Below is a small trained network, with its code and all its weights. Each question gives an input and a class and asks what happens when units are switched off, that is, made to give their printed mean instead of their output.

import numpy as np


def w(rows, s, z=0):
    codes = np.array(rows[::2]) - 128.0
    scale = np.full(codes.shape[1], s)
    scale[-1] = z or s
    return codes * scale


def norm(h):
    return h / np.sqrt((h * h).mean(-1, keepdims=True) + 1e-5)


def f(y):
    return y / 2 * (1 + np.tanh(0.7978845608 * (y + 0.044715 * y**3)))


def log_softmax(a):
    a = a - a.max(-1, keepdims=True)
    return a - np.log(np.exp(a).sum(-1, keepdims=True))


def net(x, mask):
    res = np.array(x, float).reshape(1, 5) / 4 @ E
    u = 0
    for l in range(3):
        y = f(norm(res) @ A[l][:, :-1].T + A[l][:, -1])
        res = res + np.where(mask[u : u + 10], y, B[l][:, -1]) @ B[l][:, :-1]
        u += 10
    return log_softmax(norm(res)[-1] @ U[:, :-1].T + U[:, -1])


A, B = {}, {}
E = w([
[208,210,72,227,86,118,87,162,102,150,132,149],'x0',
[12,129,165,136,57,22,86,233,128,212,169,111],'x1',
[119,130,93,168,90,70,214,95,232,50,180,133],'x2',
[116,144,52,112,212,162,86,249,228,83,96,111],'x3',
[129,173,124,88,51,110,45,48,204,132,46,67],'x4',
],0.0022)
A[0] = w([
[175,113,166,61,159,180,55,176,18,234,47,112,81],'0.n1',
[118,151,138,110,53,131,41,51,215,153,46,92,67],'0.n2',
[131,111,76,174,80,31,231,106,248,48,179,139,76],'0.n3',
[112,50,132,222,210,177,216,205,72,133,214,240,100],'0.n4',
[111,121,24,115,220,155,39,242,218,57,120,108,65],'0.n5',
[42,164,177,110,51,59,84,216,130,202,187,91,63],'0.n6',
[116,153,125,119,60,122,63,62,207,145,62,99,2],'0.n7',
[203,248,59,245,77,110,97,152,103,140,119,129,75],'0.n8',
[123,149,133,117,52,129,54,65,209,143,54,100,25],'0.n9',
[4,47,192,24,206,115,196,80,153,98,69,86,80],'0.n10',
],0.0023,0.0029)
B[0] = w([
[41,165,116,173,135,150,130,98,159,33,214,129,233],'0.n1',
[145,156,110,67,157,81,176,172,60,85,159,104,192],'0.n2',
[35,191,149,163,154,202,42,104,75,90,187,109,187],'0.n3',
[153,205,98,24,117,51,123,141,93,74,120,26,197],'0.n4',
[118,189,231,144,69,150,237,123,135,214,88,140,251],'0.n5',
[141,47,53,173,203,99,135,100,141,98,53,156,239],'0.n6',
[149,158,128,93,160,95,154,159,60,97,156,122,114],'0.n7',
[140,4,159,49,101,152,112,151,182,131,194,129,184],'0.n8',
[147,156,123,86,157,90,160,164,61,94,157,117,138],'0.n9',
[228,77,106,109,51,162,81,161,150,146,221,157,201],'0.n10',
],0.0037,0.0015)
A[1] = w([
[144,181,119,68,69,90,45,68,175,112,37,78,7],'1.n1',
[209,150,137,110,152,205,163,78,133,84,125,136,38],'1.n2',
[146,131,131,142,207,114,217,199,38,111,205,140,6],'1.n3',
[248,209,60,253,75,110,70,182,102,160,137,153,48],'1.n4',
[39,141,163,133,70,57,116,190,142,171,168,98,155],'1.n5',
[151,102,185,148,68,80,152,29,39,154,154,146,74],'1.n6',
[138,167,123,82,72,100,49,71,180,120,41,88,21],'1.n7',
[106,117,153,94,195,215,18,153,20,201,65,138,55],'1.n8',
[208,138,109,136,181,193,168,60,122,89,80,143,21],'1.n9',
[136,129,50,89,205,131,76,198,186,66,127,103,71],'1.n10',
],0.0031,0.0017)
B[1] = w([
[154,143,109,88,176,95,194,200,53,97,190,122,157],'1.n1',
[99,79,106,167,130,37,66,154,101,171,94,141,179],'1.n2',
[172,195,109,35,100,68,114,133,107,94,107,73,128],'1.n3',
[114,19,197,3,113,179,116,95,175,122,189,104,169],'1.n4',
[219,103,82,149,204,146,95,51,77,93,65,157,252],'1.n5',
[115,210,139,132,142,212,189,219,189,193,46,124,195],'1.n6',
[147,132,118,104,171,108,188,187,72,106,177,131,150],'1.n7',
[59,187,113,208,86,122,154,65,201,21,223,118,183],'1.n8',
[99,57,88,179,163,28,66,138,112,154,70,160,169],'1.n9',
[135,147,210,148,41,140,194,45,46,218,106,156,174],'1.n10',
],0.0037,0.0025)
A[2] = w([
[120,178,152,134,157,178,161,222,217,165,65,146,20],'2.n1',
[174,123,115,152,138,142,117,113,118,112,118,132,119],'2.n2',
[123,130,135,116,133,138,115,117,121,122,122,124,140],'2.n3',
[111,6,173,30,114,157,127,120,173,137,187,147,24],'2.n4',
[44,81,124,178,121,3,76,183,117,195,108,144,26],'2.n5',
[104,110,130,149,144,82,109,155,118,152,115,133,67],'2.n6',
[141,155,137,90,167,97,175,182,67,109,172,122,22],'2.n7',
[134,140,172,165,61,103,191,50,61,197,133,144,28],'2.n8',
[134,123,125,137,138,122,113,146,103,147,124,127,106],'2.n9',
[67,173,110,200,100,108,137,77,193,52,221,131,3],'2.n10',
],0.0036,0.0023)
B[2] = w([
[112,171,190,146,48,154,238,68,58,247,74,131,242],'2.n1',
[96,86,122,126,148,92,120,127,139,131,106,137,148],'2.n2',
[127,131,115,157,129,104,144,153,144,121,144,136,151],'2.n3',
[230,94,130,152,30,162,23,211,171,208,191,119,186],'2.n4',
[253,59,48,155,220,149,117,4,120,52,35,184,234],'2.n5',
[202,136,129,114,133,228,143,40,136,76,120,110,112],'2.n6',
[166,186,112,55,90,85,111,109,122,99,117,90,153],'2.n7',
[110,180,118,124,156,170,186,222,216,174,43,123,112],'2.n8',
[125,128,126,114,135,158,142,95,169,93,122,111,119],'2.n9',
[31,175,199,174,171,231,38,120,38,108,171,126,244],'2.n10',
],0.003,0.0011)
U = w([
[181,38,50,188,220,77,101,59,124,97,18,177,221],'0',
[160,214,105,7,132,28,170,179,61,75,157,69,100],'1',
[98,195,189,164,82,188,236,146,166,254,53,141,226],'2',
[12,177,159,208,142,182,64,97,122,58,221,129,85],'3',
[191,28,146,80,47,158,60,178,193,185,218,130,2],'4',
],0.0069,0.00076)

Each question gives the input, the list of numbers given to net, and the class t.
The units are the neurons (one row each of A and B). Each row of codes is followed by its name. A weight is (code - 128) times the scale printed after its matrix; where a second scale follows, it is the last column's (A, B and U).
mask holds one flag per neuron, layer by layer. A switched-off neuron (its flag False) gives its mean, the last column of its row in B, instead of its output. The means were averaged over made-up inputs and are rounded, as every weight is.
A unit's drop is (log p(t) with every unit on - log p(t) with that unit switched off) / (log p(t) with every unit on - log p(t) with every unit switched off).
The circuit of an input: a set's keep is (log p(t) with only the set's units on - log p(t) with every unit switched off) / (log p(t) with every unit on - log p(t) with every unit switched off). Starting from the 12 units with the biggest drops (on a tie, the unit counted first), units are removed one at a time, each time the one whose removal leaves the highest keep (on an exact tie, the one counted first), for as long as the keep stays at least 0.8.
circuit, biggest first: the units of the circuit, biggest drop first
unit that matters most: the unit with the biggest drop
top k neurons: the k neurons with the biggest drops, biggest first
top k neurons in layer l: the k neurons of layer l with the biggest drops, biggest first
input [5,5,-4,8,6], class 2: circuit, biggest first : [2.n1; 0.n5]
input [-4,-2,6,-4,-3], class 3: unit that matters most : 0.n3
input [-1,3,2,8,-7], class 2: top 3 neurons : [0.n5; 2.n1; 0.n2]
input [-6,3,2,6,0], class 2: top 2 neurons : [0.n5; 2.n1]
input [-8,1,7,6,-4], class 4: top 4 neurons : [0.n10; 2.n4; 1.n8; 0.n1]
input [7,3,-2,4,7], class 1: top 4 neurons : [1.n1; 0.n10; 1.n7; 0.n2]
input [-8,-4,-2,-6,7], class 4: top 3 neurons : [0.n10; 2.n4; 0.n4]
input [4,2,3,0,3], class 4: top 2 neurons : [0.n4; 0.n1]
input [-1,6,-7,7,7], class 1: circuit, biggest first : [1.n1; 1.n7]
input [-5,3,-8,-6,0], class 3: top 4 neurons : [1.n8; 0.n5; 0.n1; 1.n10]
input [5,-3,6,-4,0], class 3: top 2 neurons : [0.n3; 0.n5]
input [-7,5,5,-4,-4], class 4: top 4 neurons : [0.n10; 2.n4; 1.n8; 0.n1]
input [8,-1,-6,4,5], class 4: top 2 neurons : [1.n4; 0.n3]
input [2,6,8,-1,-8], class 1: circuit, biggest first : [0.n4]
input [-1,1,5,-6,6], class 1: top 4 neurons in layer 1 : [1.n1; 1.n10; 1.n7; 1.n8]
input [-7,-2,7,-2,6], class 3: top 2 neurons in layer 1 : [1.n4; 1.n3]
input [-1,8,0,8,0], class 0: top 4 neurons : [2.n5; 1.n6; 1.n5; 0.n6]
input [-7,6,-7,-4,5], class 3: circuit, biggest first : [1.n8; 0.n1]
input [1,-2,-2,-4,-3], class 2: top 3 neurons : [1.n6; 0.n2; 0.n6]
input [-2,4,-6,1,-8], class 1: unit that matters most : 0.n4
input [7,-2,-1,5,-4], class 4: top 2 neurons : [1.n4; 1.n6]
input [5,-7,-5,8,-6], class 2: circuit, biggest first : [0.n5; 1.n5; 2.n1]
input [-1,0,5,-5,5], class 1: top 2 neurons in layer 1 : [1.n1; 1.n10]
input [8,-4,-3,-4,7], class 4: top 2 neurons in layer 0 : [0.n8; 0.n4]
input [-3,-3,-4,2,-1], class 3: top 2 neurons in layer 0 : [0.n6; 0.n2]
input [4,-5,3,-6,0], class 2: top 2 neurons in layer 2 : [2.n8; 2.n5]
